What can hang from each mark:
J940: J37 J356 J502
J527: J47 J356 J940
J37: J502
J755: J282 J527 J583
J356: J527 J563 J583 J755
J563: J37 J356 J527 J755
J47: J282 J527 J583 J755
J583: J37
J282: J583
J502: J282 J583 J940

Every row comes from one small tree of marks. The marks that hang from a mark follow it in brackets, in the order of their numbers. Every link used is in the known rows. Which tree was each row made from?
Each row is shifted at random along 5 fixed directions that mean nothing.
Known rows:
J37{J502{J583 J940{J356{J527 J563}}}}: [ -7.1  17.3   0.0 -11.3  15.5  -9.3   1.5  21.1   5.9  -2.2  -0.7  16.2
   3.4 -12.6  -3.5  -6.5  -4.5  37.6  11.9  -6.2 -16.0 -23.3  11.8  -5.1
 -12.5  -9.1  -6.3 -21.4  -7.6  -8.1   1.2  26.3   4.2   4.3  11.3  11.7
  18.0   6.8  15.2   1.3   7.8]
J47{J583{J37} J755{J282 J527}}: [ 20.2  -9.0  -2.1  -9.7 -20.3 -26.8  -7.2 -22.8   7.2   4.5   6.8 -34.2
 -31.0   3.9  21.5   3.4   6.6 -60.1  -2.1  45.2  14.1  10.9  14.5  16.3
   8.3  -9.3  21.4   9.9  27.6  26.4 -19.4 -39.5  23.7 -12.3 -28.8  -4.5
 -21.1  23.0 -21.3  -8.5   0.7]
J37{J502{J282 J583 J940}}: [-41.4   1.6 -24.6 -50.4 -38.9   3.1  43.7 -28.4 -19.0   4.6  49.5   9.3
   3.9 -28.4 -16.1   9.0 -27.0  38.8 -77.3  28.7 -44.3   6.1 -10.4 -35.2
 -26.8   6.5  10.6  -2.3 -23.4  16.5  46.7  -5.4 -32.1  -2.3  39.5 -23.7
 -11.1 -36.7  14.0  10.5   3.7]
J47{J282 J583{J37} J755{J527{J356}}}: [ 22.7  -9.3  36.1 -25.4   5.5   1.3 -14.1   4.9   1.1  16.3 -39.6 -14.7
  -7.7  25.3   6.3 -56.6   7.9   3.0  -3.5  -2.9  33.9  18.3  22.2 -12.5
  20.1  23.3 -16.2  -2.0 -10.7  11.7 -13.0 -52.9  39.1 -10.9   6.4 -13.1
 -10.8 -18.2 -40.8 -11.8 -22.1]
J356{J527 J755{J282 J583}}: [ 10.3   0.7  37.6  19.4   5.5  33.0  -9.9 -16.3 -16.9  11.5 -18.4 -10.5
  -6.5  21.4  -4.4 -19.8  -3.5 -14.6   8.2 -39.4  38.2  31.4 -11.3  19.0
  25.8  13.7 -20.8  15.4  24.5  -1.3   0.8 -29.7 -13.8   5.8 -15.4  -5.4
  -9.9 -37.2  -3.9   5.5 -23.9]
J37{J502{J282 J583 J940{J356}}}: [-23.8  -8.4 -37.5 -46.0 -12.7 -20.3  35.3 -20.5 -12.2 -24.3  29.3  -2.7
  -3.0 -19.3  -0.6  -4.3 -11.3  18.5 -31.4  45.8 -47.9  -4.0  16.6 -33.6
  -8.5   3.6  20.8   3.0 -21.7  -0.5  43.1  -6.0  14.1 -23.8  29.0 -15.9
   2.0   7.1 -11.4  -1.5  19.2]
J502{J282 J583 J940{J356{J755}}}: [-33.3  -7.6 -21.5 -45.3 -14.0 -17.9  20.8  -5.0   3.0 -24.5  35.6   2.2
  -7.0 -11.3  -2.3  -3.5 -21.1  27.9 -54.0  28.3 -38.6 -12.1   3.6 -26.7
  -3.7   4.7  13.1   1.2 -21.4   4.9  43.7  -0.2  -0.2 -15.2  20.3 -21.7
  15.1   5.8  -4.6   4.4  16.4]
J356{J527 J563{J37{J502}}}: [-19.0 -17.0 -31.0  -8.8  -6.7   5.1  13.7   1.0  11.2 -10.1 -11.1  14.5
  30.6   1.0   4.8   2.6   0.1  19.4  -4.8  10.7  -4.8  -7.1   1.9 -28.3
  -8.2   5.5   8.7  -1.5 -34.2  -1.4  -2.1  19.3   0.0   5.5  25.1 -13.3
   2.3   8.9 -12.8   1.2   5.2]
J940{J37 J356{J527} J502}: [ -1.0 -13.6   2.3  15.8   7.9 -11.5  13.4 -19.1 -32.4 -17.6   2.1   4.8
   4.8   0.5 -33.4  -8.1   5.1  -5.1 -24.6  10.0 -33.2   6.0  -9.5  -3.2
   2.3   5.5  -9.4  18.3 -12.3 -42.6  17.5   2.0   9.9  -1.1  18.0  -7.9
   2.7  -9.2  -3.7   1.8  10.5]
J47{J282 J527{J356{J563{J37{J502} J755}}} J583}: [-13.4 -32.3 -20.6 -25.0 -51.9   3.9  14.2   4.5  33.3  15.8  24.4   8.1
  11.5   6.7   0.6  23.8  -3.5  11.1 -59.3  26.7   5.7   4.3 -13.2 -17.4
  -3.9  14.2  28.1  10.2 -31.1  14.7  12.0  -7.8 -20.1  -6.7   0.9 -35.8
 -13.3  -7.8 -14.8  16.8   6.7]
J563{J527{J356 J940} J755}: [  4.5  -4.1 -14.7  33.4  17.0  13.3   7.3  -7.9  -6.2  -2.3  -3.1  -5.3
   8.1  11.7   7.2   3.6  -1.7 -12.8   1.8 -14.4   5.2   7.0 -23.9  10.0
  -3.8   2.9   4.7  30.2  13.1   0.1  11.1  -8.7  -4.6  -2.1   3.5   2.1
   0.5 -13.4   0.0 -17.4   4.7]
J583{J37{J502{J282 J940{J356{J563 J755}}}}}: [ 32.4  25.9  32.1   9.4  20.2   3.4 -14.8 -12.4 -27.3  18.6 -27.7 -17.9
   7.8  -6.9 -20.0 -43.2  15.0   5.3  40.6  -6.3 -13.0  21.9  33.2  14.9
   2.0   1.4 -26.3  -8.1   3.0 -37.0   5.6 -28.8  29.9 -11.8  -1.0  21.7
  -2.4 -20.9 -15.5  -0.1  -4.1]
J583{J37{J502{J282 J940{J356{J527{J47} J563}}}}}: [ -3.3 -23.5 -37.3 -21.6 -42.6 -10.7  12.5   0.1  26.2   7.5  21.3   8.3
  25.1 -23.1  -8.9  24.7  13.9  19.8  -0.6  41.0 -37.5  -0.2  19.2 -11.6
 -22.2   4.2  33.6  -4.0 -38.2 -29.7  27.7  10.5  -3.8 -26.3   1.0  -9.4
  -3.8  20.8 -10.8  30.4  33.9]
J563{J37 J356 J755{J527}}: [  7.0  31.7   7.5  25.8  60.3  28.9 -13.2  21.7  -4.2   8.2 -47.8  -1.1
  21.7  11.8  20.3 -39.6  -5.5  25.3  53.1 -48.8  32.4  -3.6   2.6  -4.3
  -5.6  -1.7 -32.6 -11.9   6.0  16.2 -26.6   4.5  20.8  14.8  15.5  30.3
  12.1  -5.0  -5.4 -35.4 -20.6]
J583{J37{J502{J282 J940{J356{J527}}}}}: [ -5.6  11.6  -7.4  -8.6 -26.6  -7.9  14.0 -31.2 -23.9  16.2  33.8 -12.7
  -0.9 -24.3 -14.1  11.0  -5.5  -3.8 -33.9  32.6 -35.9   6.4  -6.0   4.8
 -31.2 -14.3  -3.8  -2.5   7.5   3.6  14.1  -9.6 -15.4   5.2   8.3   1.7
 -12.2 -22.1  13.5  -1.4   4.6]
J502{J282 J583{J37} J940{J356}}: [ -1.5  -1.6  18.3 -29.3 -26.5  16.4  12.1  -9.6  -8.9  31.2  11.2   8.2
  25.2 -19.0 -47.6 -32.6  -0.5  63.3 -22.8  -7.3 -43.5  29.1  17.8 -11.1
  -9.4  29.1  -7.7   0.4 -48.1 -54.5  66.9 -26.9  -8.1 -28.4  17.6  -9.1
  -0.4 -43.9 -13.3  40.6  13.3]
J755{J282 J527{J356{J563}} J583{J37{J502{J940}}}}: [  6.7 -19.2 -19.3 -24.4  -8.3 -14.3 -10.1  27.1  34.1  -4.9 -15.5   4.6
   3.8   0.0  33.5  16.5  18.9  -1.2  44.2   8.4  18.6 -25.6  20.6 -14.7
  -5.1  -0.9  20.7 -26.0 -16.3  24.4 -34.6  28.8  19.2  -7.2  -8.4   2.0
   0.4  54.0  -7.4  -1.7   4.2]
J356{J527{J47} J563 J755}: [ 17.2  20.1  43.2  43.8  44.9  13.3 -45.9  29.4  14.7  -6.7 -39.1  -0.1
  -7.0  27.3  10.5 -13.5   3.7 -18.4  44.5 -53.6  52.2  -6.8   0.2  34.5
  34.0  -9.9 -26.2  -2.2  33.0  -8.3 -36.8   8.5   3.9  20.3 -31.0  14.2
  21.4   7.1   5.0  -1.7 -16.7]
J502{J282{J583} J940{J37 J356{J563{J527}}}}: [ 14.7  12.0  25.2  13.7  -0.7   0.6  -1.2 -13.3 -24.7  20.9   7.2 -11.0
   0.5 -12.9 -41.8 -14.3   0.9   4.8  -3.7  -2.8 -28.3  23.0   3.3  27.3
   8.2   0.7 -12.4  15.4   0.8 -52.1  34.4 -24.4   1.0  -9.9 -15.6   6.9
  -3.8 -25.6   1.2  22.0   7.1]
J37{J502{J282{J583} J940{J356{J563{J527 J755}}}}}: [ -2.2  11.4  -6.7  -3.1 -14.3   9.0   9.0   9.1   9.1  24.4  18.4   7.8
  13.7 -23.7 -19.5  12.4  -4.1  36.8   4.8  -3.0 -21.4   2.8   5.3  12.3
 -15.6  -1.7   7.4  -5.1  -8.8 -27.4  27.8   7.3 -20.3  -8.9 -10.1   7.4
   0.9 -10.6  14.7  27.9  16.3]
J356{J563 J755{J527{J940} J583}}: [  5.6 -27.9  19.6  -0.5  -1.9  37.4  -0.5   0.0   5.9   6.9 -45.1  11.1
  35.6  28.8 -13.9 -35.9   9.5  26.4   4.3 -40.9  25.8  32.9   4.5 -21.8
  28.1  46.3  -5.3  19.2 -42.1 -25.8  18.0 -22.8   1.1 -11.1  14.6 -28.2
  -2.6 -32.1 -33.4  20.7  -9.0]
J755{J282 J527 J583{J37}}: [ 14.8 -19.8  17.9 -17.1 -25.4  31.9  -5.8  11.8  20.3  41.3 -23.9  12.8
  21.7   0.0  -8.6 -11.7  17.9  33.5  40.4 -31.1  25.8  21.4  16.3  -8.8
  -2.1  29.3   2.8 -16.0 -31.0 -12.3  -1.2  -8.5  -7.1 -13.4  -7.5   0.4
 -18.3  -8.5 -10.2  35.7  -8.2]
J527{J47{J755} J356 J940}: [  9.0 -12.2  40.9  24.7  -7.0  28.0  -1.8 -15.2 -22.5  15.3  -5.9   6.9
   5.8  26.2 -24.1 -14.9   3.1  -4.5 -40.4 -38.2  15.3  36.7 -32.1   3.8
  19.3  31.5 -16.8  37.5  -1.4 -17.8  25.4 -36.7 -24.1  -0.7   8.1 -20.3
  -9.5 -70.2  -1.9   1.7 -13.3]
J940{J356{J527{J47}}}: [  0.7  -9.4  19.0  12.2  20.6  13.7  -8.4  16.5   2.8  -1.8 -17.8  13.2
   9.8  16.0 -12.5 -25.9   2.7  26.9  14.2 -29.1   8.7  -0.4  -3.1  -1.3
  11.2  11.9 -20.0   5.8  -8.2 -28.8  13.1   0.9   7.3  -0.9   1.7   1.6
  17.4  -9.1  -4.6   5.5   0.8]
J583{J37{J502{J282 J940{J356{J527 J563{J755}}}}}}: [ 14.1   8.0  -8.6   7.6 -23.9  -2.6  -5.5   3.4  17.2  28.2  15.0   0.0
  18.4 -26.1 -15.6  20.6  12.2  14.6  21.0  14.6 -26.5   1.5  16.7  21.8
 -26.4  -9.1  12.6 -11.1  -9.4 -33.6   9.7   9.4 -11.0 -11.6 -18.0  15.6
  -1.7   6.3   7.2  27.8  23.6]
J940{J356{J583 J755{J282}} J502}: [  5.4  13.6  41.6  19.7  11.1  22.1 -19.4  23.6   3.0   8.8 -14.3  21.5
   3.2   4.8 -27.5  -6.5   1.1  28.0  14.4 -51.3  16.3   3.2  -2.0  17.1
  14.2   8.6 -25.0 -15.7   0.2 -30.3  -2.4  18.6 -21.8  10.0 -13.5   9.1
  13.2 -16.0  17.2  26.4  -9.7]
J282{J583{J37{J502{J940{J356{J563{J755{J527}}}}}}}}: [ 17.3  26.0  17.5  10.3  -1.7  -5.5  -5.9 -12.9 -13.1  25.0   4.2 -18.8
 -10.8 -12.7  -9.6  -4.4  -1.8 -15.9   4.5   9.5  -4.7   8.8   6.1  27.2
  -9.0 -15.6 -11.4  -5.2  23.5  -0.3  -9.1 -17.1  -1.7   8.2 -16.4  15.9
 -10.6 -15.5   6.4   2.9  -5.1]
J527{J47{J282 J583{J37{J502{J940}}}} J356{J755}}: [ -1.4  -4.6   3.0 -17.6   6.7 -15.9 -18.8  31.6  25.8 -25.7  -9.4   4.9
 -17.9  18.3  30.3   3.6   1.9 -10.8  -4.4   7.0  28.0 -20.9   7.4 -11.9
  21.6  -2.4   5.0 -14.5   3.5  29.5 -24.4   6.7  13.9  -2.1  -3.2 -11.1
   8.9  25.5  -9.8 -14.5  -8.8]
J356{J527{J47{J755}} J583{J37}}: [  9.2 -15.7   2.7  10.5 -19.6   4.5  -2.3 -22.7   2.3   1.4   3.3 -13.2
 -12.0   9.9   2.1   9.5   3.7 -46.2  -2.7  10.6  14.2  25.2  -6.0  16.2
  21.4   0.4  12.4  25.6  16.4  -6.4  11.1 -26.5  -7.9  -9.2 -18.1 -15.9
 -11.0  -1.9 -11.9  13.2   1.7]
J755{J282 J527{J940} J583}: [ 10.7 -18.2   5.0 -13.6  14.7   2.3  -2.5   7.9   0.3  -9.1 -29.2   1.0
 -13.3  16.0  22.1 -13.6  13.7  -8.4  43.9 -19.0  30.4  -4.4  10.4 -15.7
  14.8  14.3   4.5  -5.9   0.3  23.9 -25.7  -2.6  22.9  -4.4   2.2   2.8
  -7.1  17.0  -8.1 -11.4 -15.1]
J755{J282 J527{J47 J356}}: [-11.1 -32.9  -7.8  -3.0 -34.8  20.0   4.0   1.6  18.7  12.0  20.7  12.0
   7.8   5.6   1.2  29.4   3.7   1.8 -16.6  -9.6  17.6   9.3 -21.4  -8.6
   0.3  16.9  17.8  12.9 -12.2   5.8  13.6   2.3 -29.3  -7.0 -12.4 -17.6
 -11.0  -4.8   5.2  20.7   3.3]
J583{J37{J502{J282 J940{J356}}}}: [ 19.3  26.8  18.3   8.7  -9.2  -1.0  -2.9 -23.1 -25.9  30.3  12.2 -15.1
   0.1 -23.7 -25.0  -6.9   5.9  -1.2   7.7  11.0 -28.1  17.0  12.5  22.9
 -20.3 -11.4 -14.2  -7.4  12.9 -23.0  10.3 -19.1  -2.5  -2.5  -7.0  21.0
 -11.3 -26.6   9.9   7.6   1.9]
J755{J282 J527{J940}}: [-15.7 -21.0 -16.5  -6.0 -29.4   4.0  10.3  -0.8  10.4   7.0  27.3  12.7
  -4.1  -4.8   5.7  37.3  -0.3   0.8 -20.7   0.4   4.5 -11.1 -24.3  -8.0
 -21.7   2.0  17.7  -1.1  -1.3  29.3  -9.7  18.4 -30.9  11.7  -1.8  -5.3
 -10.5   0.2  24.5   4.9   0.5]
J755{J282 J527{J47 J356{J563}} J583}: [-31.8  -9.3  33.7 -34.9   3.3  40.7  -8.4  36.7  11.4  11.3 -25.4  32.6
  10.5  24.9  15.2 -19.0 -14.6  53.1 -22.3 -67.2  61.1 -11.3 -27.8 -42.4
   8.0  25.8 -33.6 -28.6 -22.4  53.9 -28.2  20.1 -26.5  32.6  27.9 -20.0
   1.7 -24.3  13.7  -4.9 -46.5]
J940{J37 J356{J563} J502{J282{J583}}}: [ -5.1   5.3  28.8  -3.9  15.8  -1.0  15.0 -39.4 -65.9 -14.7  -8.5 -11.0
  -0.1   2.2 -45.7 -45.2  -7.1  -2.2 -50.5   3.4 -30.9  28.4  -1.3 -14.7
  20.2  16.0 -35.4  15.5 -14.9 -33.7  24.6 -31.5  17.7   4.0  33.8 -14.9
  -8.0 -41.9 -18.9  -3.7 -17.9]
J502{J583 J940{J37 J356{J527 J755}}}: [ -1.6 -10.4 -11.7  -0.5   0.5 -25.8   7.9  -6.4  -0.2 -21.5  13.4  -1.3
  -4.3  -3.0 -10.9   0.5  -0.6  -5.4 -13.2  25.3 -34.8  -4.2   4.8   3.0
   6.1  -2.3  14.5  16.9  -7.6 -31.3  28.9   1.6  15.1 -17.9  -0.4  -8.5
  13.0  16.4  -8.0   5.7  27.0]

Which tree is each row?
[  3.5  12.2  41.8   8.0  19.8  15.7 -12.7  24.7 -11.3   7.2 -26.1  27.4
   7.0   8.9 -21.1 -21.5   5.1  42.6   2.7 -53.8   9.5  -8.3  -8.1  -4.1
  -5.3  15.1 -34.5 -22.8 -11.2  -7.0 -18.8  19.5 -13.5  22.0  20.3   9.7
  10.0 -33.6  19.7  -0.2 -19.8]
J527{J940{J356{J755{J282 J583{J37}}} J502}}
[-13.6 -19.7 -23.3  -7.1  -4.3 -28.6   9.2   8.1   8.9 -36.2  17.7   8.4
  -4.2  -6.2 -10.3  19.2  -0.1  -1.5 -27.2  26.6 -31.5 -19.3   3.9  -4.5
   3.7  -0.6  17.8   2.8 -18.5 -25.1  10.8  26.0   5.2  -7.7   2.3 -15.2
  14.7  34.8  -4.8  14.8  25.1]
J940{J37 J356{J527 J755} J502{J282{J583}}}
[ 25.7  -5.0  31.8  20.0  13.7   7.0 -13.5   8.1 -13.9   9.6 -28.2   4.2
  -1.5  11.0 -13.8  -9.5  20.5  -7.5  26.7 -36.0  18.2   7.8   1.0  11.0
  13.2  15.3 -12.3   1.5  -4.7 -15.6 -20.0  -1.3   6.5   4.2  -6.7   7.6
  -7.4 -13.7   0.0   5.0 -12.9]
J755{J282{J583} J527{J356{J563} J940{J37 J502}}}
[ -3.8 -18.9   4.4 -24.2  16.4  -7.0 -18.3  70.5  56.2  -6.4 -34.6  40.3
  10.2  13.5  22.5  -7.8  10.4  52.5  27.6 -31.6  30.5 -42.8  14.7 -26.8
  -4.3  16.4   7.2 -35.2 -35.7  11.3 -36.8  45.7  16.8   2.3  10.1   0.6
  25.4  41.2   1.2   1.8   4.9]
J47{J755{J282 J527{J356{J583} J940{J37 J502}}}}
[ -8.3 -30.0 -20.2 -11.7 -21.4 -11.3   6.7 -10.5   5.4 -17.1   6.8  -2.9
  -4.6  14.0  23.4  24.9   6.4 -36.8 -27.8  16.1   9.6  -6.7 -19.8 -19.6
   2.1   5.2  18.6  13.9  -7.4  38.6 -14.5   2.9  -6.1   5.0  10.6 -26.7
  -8.9  12.7  -5.3 -13.4  -3.2]
J755{J527{J47 J356{J563} J940} J583{J37}}
[-48.3 -22.7 -13.7 -18.2 -39.9  20.0  12.1  16.6  32.3   3.0  27.1  35.2
  35.3   1.4 -16.9  20.0 -22.0  60.7 -78.5  -5.2  -7.4 -11.9 -31.6 -28.7
 -19.4  16.1   0.1  -6.2 -43.1   3.4  21.4  32.9 -50.7  19.3  18.4 -31.4
  13.8 -16.5  12.0  25.6   5.9]
J940{J356{J563 J755}}
[  4.7   5.4  -5.3  19.0  22.3   2.6  -1.7 -16.6  -9.9 -24.4  -9.0 -17.1
 -13.1  12.0  14.2  -8.6  -5.5 -38.1  10.3   2.8  12.4  10.6   0.5   8.6
  23.1  -6.5   0.9  17.9  24.5   9.2   4.4 -15.8  13.2  -3.1  -6.6   2.6
   4.3   7.8 -12.2 -18.0  -6.4]
J563{J356{J583 J755}}
[  0.2  25.1  -0.6   9.5  11.4  -0.8  11.4 -38.0 -46.5  -5.7   7.5 -22.5
 -12.9  -7.5  -2.2  -6.3  -8.5 -31.7  -0.6  14.1 -13.6  17.2  -3.2   5.3
   4.9 -15.9 -15.1  10.7  28.7   7.0   5.2 -21.0   3.9   5.8   6.3   7.7
 -12.2 -20.2   3.3 -22.4 -11.7]
J563{J37{J502{J282 J940{J356{J527{J47} J583}}}}}
[-18.5  -3.5 -29.4   6.8 -19.0 -38.2  15.7 -38.0 -20.0 -23.0  53.9 -21.1
 -23.6 -10.5   2.6  37.1 -14.4 -51.6 -56.5  63.5 -37.7 -13.7 -28.0   9.4
 -13.2 -33.4  15.5  24.0  32.4  19.2   9.2   0.7  -5.9   8.7  -8.0  -7.7
  -1.1  12.5  17.7 -24.0  16.5]
J502{J940{J356{J563}}}
[ 12.1   0.9   3.6  13.9  10.1  -9.8  -5.9  15.6   6.0 -11.5  -6.0  18.9
  -8.8  -1.9  -6.4  15.3  14.5  -7.6  25.3  -9.6  -4.9  -5.9   8.2   5.3
  10.6   1.8  14.4  -2.0  -1.0 -21.6  -8.8  15.8   1.0  -5.8  -2.1  10.5
   0.7  11.2  11.0  11.9   7.0]
J527{J47 J940{J37{J502{J583}}}}
[  1.0  15.7   8.0   6.0  26.0 -22.7 -13.6  25.3   7.8 -11.4  -0.4   7.9
 -16.4  -2.3   5.3  -0.4  -2.9   5.5  20.8   0.1  -5.7 -33.5   1.7   9.8
  -3.3 -23.5  -8.8 -15.9  18.4   0.7 -15.5  26.1  14.4   9.4  -8.2  20.2
  24.0  25.1  22.1 -14.4   6.4]
J502{J940{J356{J583}}}
[-14.0  -3.7 -28.8   7.0   6.4  11.7  23.8 -18.6 -25.6 -18.7  -6.1   3.2
   8.8   7.4  12.6   7.9  -3.2 -16.4 -10.4  -1.8   1.2   9.4 -23.9 -22.6
   2.4   2.3   0.9  18.8  -1.1  22.4   6.2   0.7  -9.1   7.8  31.7 -12.7
 -11.3 -14.9  -1.3 -26.9 -10.3]
J563{J37{J502} J527{J47 J356{J583} J940}}
[  9.0  27.9   1.3  37.6  57.8  31.1 -11.3  18.8 -10.8   0.3 -43.8  -4.5
   7.5  17.1  23.7 -22.0  -3.5  -0.5  51.5 -51.0  42.6   5.8 -13.6   8.6
   9.5  -5.2 -23.6   3.8  24.2  21.1 -22.4  -4.1   8.2  14.0   6.6  25.5
  -0.3  -8.5  -2.4 -37.7 -26.5]
J563{J37 J356 J527{J47{J282{J583}} J940} J755}
[-21.4   0.4 -19.2 -14.6 -45.8  25.9  23.6   1.7  12.6  33.8  25.0  29.2
  38.8 -28.4 -29.7  24.7  -7.0  59.6 -21.9  -1.2 -29.0  11.5  -4.7 -15.9
 -30.0  11.6  10.8 -12.3 -42.6 -23.1  32.6  19.3 -47.4  -2.0  13.9  -5.5
  -9.5 -28.0  16.6  39.1  12.6]
J563{J37{J502{J282 J940{J356{J583}}}}}
[-19.9 -23.6 -71.1   1.9  -9.6 -10.1  14.6  31.4  55.3 -17.4  22.1  19.6
  19.7 -10.6  32.0  54.3  -0.7  14.1   5.2  20.3  -9.3 -37.1  -9.7 -12.3
 -31.4  -7.7  50.0  -0.3 -19.9  18.2  -4.0  51.2 -11.9  -7.1   0.3   0.4
  14.5  56.2   9.5  -0.5  35.3]
J563{J356 J755{J527{J940{J37{J502}}}}}
[-13.5 -20.7 -49.0 -33.7 -46.5 -31.8  23.0  -8.0  25.8  -5.8  33.8   0.1
   1.8 -23.7   4.5  32.7  -0.4  -4.1 -29.4  70.8 -36.5 -12.4  14.1 -14.7
 -21.7  -8.5  41.8  -6.0 -23.1   6.0  11.8   9.6  -2.0 -13.9   1.2 -14.0
  -9.3  31.5  -9.4  17.4  27.7]
J282{J583{J37{J502{J940{J356{J563}}}}}}
[-11.7   7.3 -17.7   6.1  -5.3  29.1  20.3 -19.2 -12.3  14.2   0.4  -2.5
  25.2  -0.8   4.4   1.5 -12.8   9.5 -13.9  -7.8   3.6  19.3 -15.4 -15.3
 -13.0   8.5  -3.6  10.5  -7.4  15.2   8.1  -7.2 -19.3   4.8  19.8  -6.9
 -12.2 -29.6  -3.2  -8.8  -6.9]
J563{J37{J502} J755{J527{J356{J583}}}}
[-12.7  10.5 -23.8   6.6  37.5 -25.3  -4.3  -4.5  -8.1 -50.8  -4.7 -21.0
 -21.3  11.4  34.8   0.9 -12.2 -43.0   9.1  22.6   5.4 -28.2   0.4  -0.1
  16.2 -29.0  -6.4   0.9  30.5  31.8 -27.8  16.8  28.2  15.7  -0.4   4.2
  20.3  47.5  -7.2 -40.0  -5.2]
J940{J356{J527 J563{J37{J502{J282}} J755} J583}}
[ 35.5  20.6  10.3  29.9  22.5 -20.7 -29.2  15.0  14.9  -4.1  -8.4 -11.8
 -18.1  -9.1  -1.2   5.4  18.4 -27.3  74.2   3.5  -4.8 -11.3  35.5  43.7
  12.4 -23.2   3.4 -12.4  26.7 -36.0 -14.5  10.5  25.3 -12.2 -45.4  37.9
  16.1  45.7   2.0  13.7  15.9]
J940{J356{J583{J37{J502{J282}}}}}
[ -4.2  -8.4  20.6 -18.7  -2.5   1.3  -8.8  18.4  23.7  19.4  -2.3   4.6
  -6.4  13.6  11.1 -21.2  -7.5  20.0 -20.3  -7.2  26.1  -8.1  -5.1  -7.4
  -5.6   6.0  -5.2  -5.5   3.4  21.9 -10.8  -9.5   8.6   5.3  -2.6  -7.5
   5.0  -3.8  -1.9  -8.0  -3.2]
J47{J527 J755{J282}}
[  8.6   4.5 -13.9   1.2  -6.2  22.0  11.6  -3.5   1.8  20.7 -13.0  -0.9
  26.4  -9.4  -4.8  -7.2   3.4  24.2  36.4   0.5  -2.7  25.1  18.4  -4.2
  -2.7  13.1   8.2  -0.6 -15.7 -23.4  15.5 -11.0   2.4 -22.0  -2.1   9.0
 -15.4  -9.6 -17.8  12.8   6.5]
J563{J37{J502{J940{J356}}} J755{J282{J583}}}
[ -9.1  15.6  -2.4   8.6  18.5  26.1 -13.0  42.0  34.4  12.9 -14.2  18.3
  15.1   2.4  23.8   7.9  -9.8  34.2  25.8 -42.6  35.5 -18.9 -11.9   4.6
 -13.7  -6.3  -7.8 -22.3   4.0  24.0 -22.6  31.8 -21.4  16.9  -0.5  14.5
  13.4   9.2  17.5  -2.8  -9.7]
J563{J356{J527{J47}} J755{J583{J37{J502}}}}
[ 21.0  21.0  39.4 -10.7  26.7   4.3 -16.1 -13.6 -30.7   4.4 -36.4 -19.8
 -24.2   8.7  11.1 -44.9   4.7 -21.0  42.0 -12.5  30.2  13.4  23.9  -0.5
  18.5  -0.8 -29.5 -22.3  26.0  23.6 -34.9 -29.6  33.2   5.4   1.6  20.8
 -16.3  -5.7 -12.2 -21.3 -39.3]
J755{J282 J583{J37}}
